Here is a tiny trained network, its code and every weight. The questions are about switching its units off for an input and a class, where a switched-off unit gives its printed mean instead of its output.

import numpy as np


def w(rows, s, z=0):
    codes = np.array(rows[::2]) - 128.0
    scale = np.full(codes.shape[1], s)
    scale[-1] = z or s
    return codes * scale


def f(y):
    return y / 2 * (1 + np.tanh(0.7978845608 * (y + 0.044715 * y**3)))


def log_softmax(a):
    a = a - a.max(-1, keepdims=True)
    return a - np.log(np.exp(a).sum(-1, keepdims=True))


def net(x, mask):
    res = np.array(x, float).reshape(1, 7) / 4 @ E
    y = f(res @ A[0][:, :-1].T + A[0][:, -1])
    res = res + np.where(mask, y, B[0][:, -1]) @ B[0][:, :-1]
    return log_softmax(res[-1] @ U[:, :-1].T + U[:, -1])


A, B = {}, {}
E = w([
[165,7,129],'x0',
[127,128,128],'x1',
[34,82,83],'x2',
[128,129,128],'x3',
[102,113,192],'x4',
[128,127,128],'x5',
[128,128,128],'x6',
],0.012)
A[0] = w([
[131,127,141,116],'N1',
[245,182,146,125],'N2',
[173,105,185,108],'N3',
[157,98,210,117],'N4',
[201,106,145,96],'N5',
[85,131,170,83],'N6',
[87,134,162,84],'N7',
[136,106,114,113],'N8',
[94,134,175,110],'N9',
[178,27,75,174],'N10',
[68,161,84,100],'N11',
[144,134,132,120],'N12',
[128,149,138,131],'N13',
[110,105,122,133],'N14',
[185,8,71,49],'N15',
[117,116,144,108],'N16',
[152,139,118,115],'N17',
[104,121,108,145],'N18',
[47,78,140,165],'N19',
[110,174,158,174],'N20',
[31,74,127,7],'N21',
[61,131,206,159],'N22',
[195,68,218,107],'N23',
[85,154,62,126],'N24',
[118,128,99,111],'N25',
[137,126,123,118],'N26',
[107,121,121,139],'N27',
[127,134,117,92],'N28',
[159,109,153,114],'N29',
[63,128,227,109],'N30',
[127,101,86,102],'N31',
[73,146,142,78],'N32',
[98,204,184,64],'N33',
[157,114,93,106],'N34',
[198,173,122,86],'N35',
[98,142,115,116],'N36',
[132,125,144,124],'N37',
],0.017,0.012)
B[0] = w([
[127,130,136,125],'N1',
[217,125,151,237],'N2',
[82,134,134,174],'N3',
[69,118,129,187],'N4',
[76,123,150,173],'N5',
[158,126,116,141],'N6',
[150,125,111,139],'N7',
[130,114,121,134],'N8',
[156,125,136,150],'N9',
[115,142,222,254],'N10',
[110,121,71,190],'N11',
[131,123,141,130],'N12',
[129,120,130,144],'N13',
[129,131,108,149],'N14',
[238,125,79,216],'N15',
[125,123,133,127],'N16',
[139,126,137,132],'N17',
[121,122,100,158],'N18',
[159,119,69,229],'N19',
[148,124,91,206],'N20',
[117,142,253,175],'N21',
[148,135,179,211],'N22',
[43,145,103,220],'N23',
[103,128,63,194],'N24',
[125,119,114,134],'N25',
[130,126,133,124],'N26',
[125,121,112,147],'N27',
[127,119,137,118],'N28',
[106,129,131,150],'N29',
[184,121,152,193],'N30',
[135,139,92,143],'N31',
[131,128,91,153],'N32',
[124,127,217,191],'N33',
[144,135,139,136],'N34',
[181,126,109,173],'N35',
[120,126,109,149],'N36',
[123,133,134,130],'N37',
],0.042,0.012)
U = w([
[220,103,75,249],'0',
[161,136,192,12],'1',
[2,132,59,142],'2',
],0.0076,0.0013)

Each question gives the input, the list of numbers given to net, and the class t.
The units are the neurons (one row each of A and B). Each row of codes is followed by its name. A weight is (code - 128) times the scale printed after its matrix; where a second scale follows, it is the last column's (A, B and U).
mask holds one flag per neuron, in row order. A switched-off neuron (its flag False) gives its mean, the last column of its row in B, instead of its output. The means were averaged over made-up inputs and are rounded, as every weight is.
A unit's drop is (log p(t) with every unit on - log p(t) with that unit switched off) / (log p(t) with every unit on - log p(t) with every unit switched off).
The circuit of an input: a set's keep is (log p(t) with only the set's units on - log p(t) with every unit switched off) / (log p(t) with every unit on - log p(t) with every unit switched off). Starting from the 12 units with the biggest drops (on a tie, the unit counted first), units are removed one at a time, each time the one whose removal leaves the highest keep (on an exact tie, the one counted first), for as long as the keep stays at least 0.8.
units of the circuit, in order: the units of the circuit, biggest drop first
top k neurons: the k neurons with the biggest drops, biggest first
drop when u is switched off: that unit's drop, to one decimal
input [8,4,-6,-3,-1,-8,-4], class 1: top neuron -> [N15]
input [7,-7,4,4,3,-7,7], class 1: top 2 neurons -> [N10 N21]
input [-7,-7,3,5,0,-5,-1], class 2: top 2 neurons -> [N2 N15]
input [7,7,-8,2,-4,0,2], class 1: top 2 neurons -> [N10 N2]
input [3,-8,1,6,1,6,8], class 1: top 2 neurons -> [N10 N24]
input [-5,-7,5,-3,7,-8,-3], class 0: top 2 neurons -> [N19 N10]
input [6,-4,8,5,5,-8,7], class 1: top 2 neurons -> [N21 N10]
input [5,-8,-7,-4,-7,0,8], class 1: top 2 neurons -> [N10 N5]
input [1,-2,-2,-7,-1,5,-7], class 1: top 2 neurons -> [N15 N19]
input [-3,6,4,-5,5,-6,4], class 0: top 2 neurons -> [N10 N19]
input [5,-3,0,1,2,5,4], class 2: top 2 neurons -> [N23 N2]
input [1,-7,-7,7,4,8,3], class 2: top 2 neurons -> [N23 N4]
input [1,7,-5,-5,-2,-3,8], class 1: top 2 neurons -> [N15 N2]
input [7,8,-5,1,4,-3,8], class 2: units of the circuit, in order -> [N23]
input [-8,-1,3,-1,8,-8,-5], class 0: top 2 neurons -> [N10 N20]
input [-2,0,5,0,5,-2,-1], class 0: drop when N19 is switched off -> 0.4
input [6,2,-3,8,-5,-8,1], class 1: drop when N10 is switched off -> 3.1
input [6,-7,-1,4,5,1,4], class 2: drop when N23 is switched off -> 0.5
input [5,-3,-6,4,8,-6,-4], class 2: drop when N23 is switched off -> 0.5
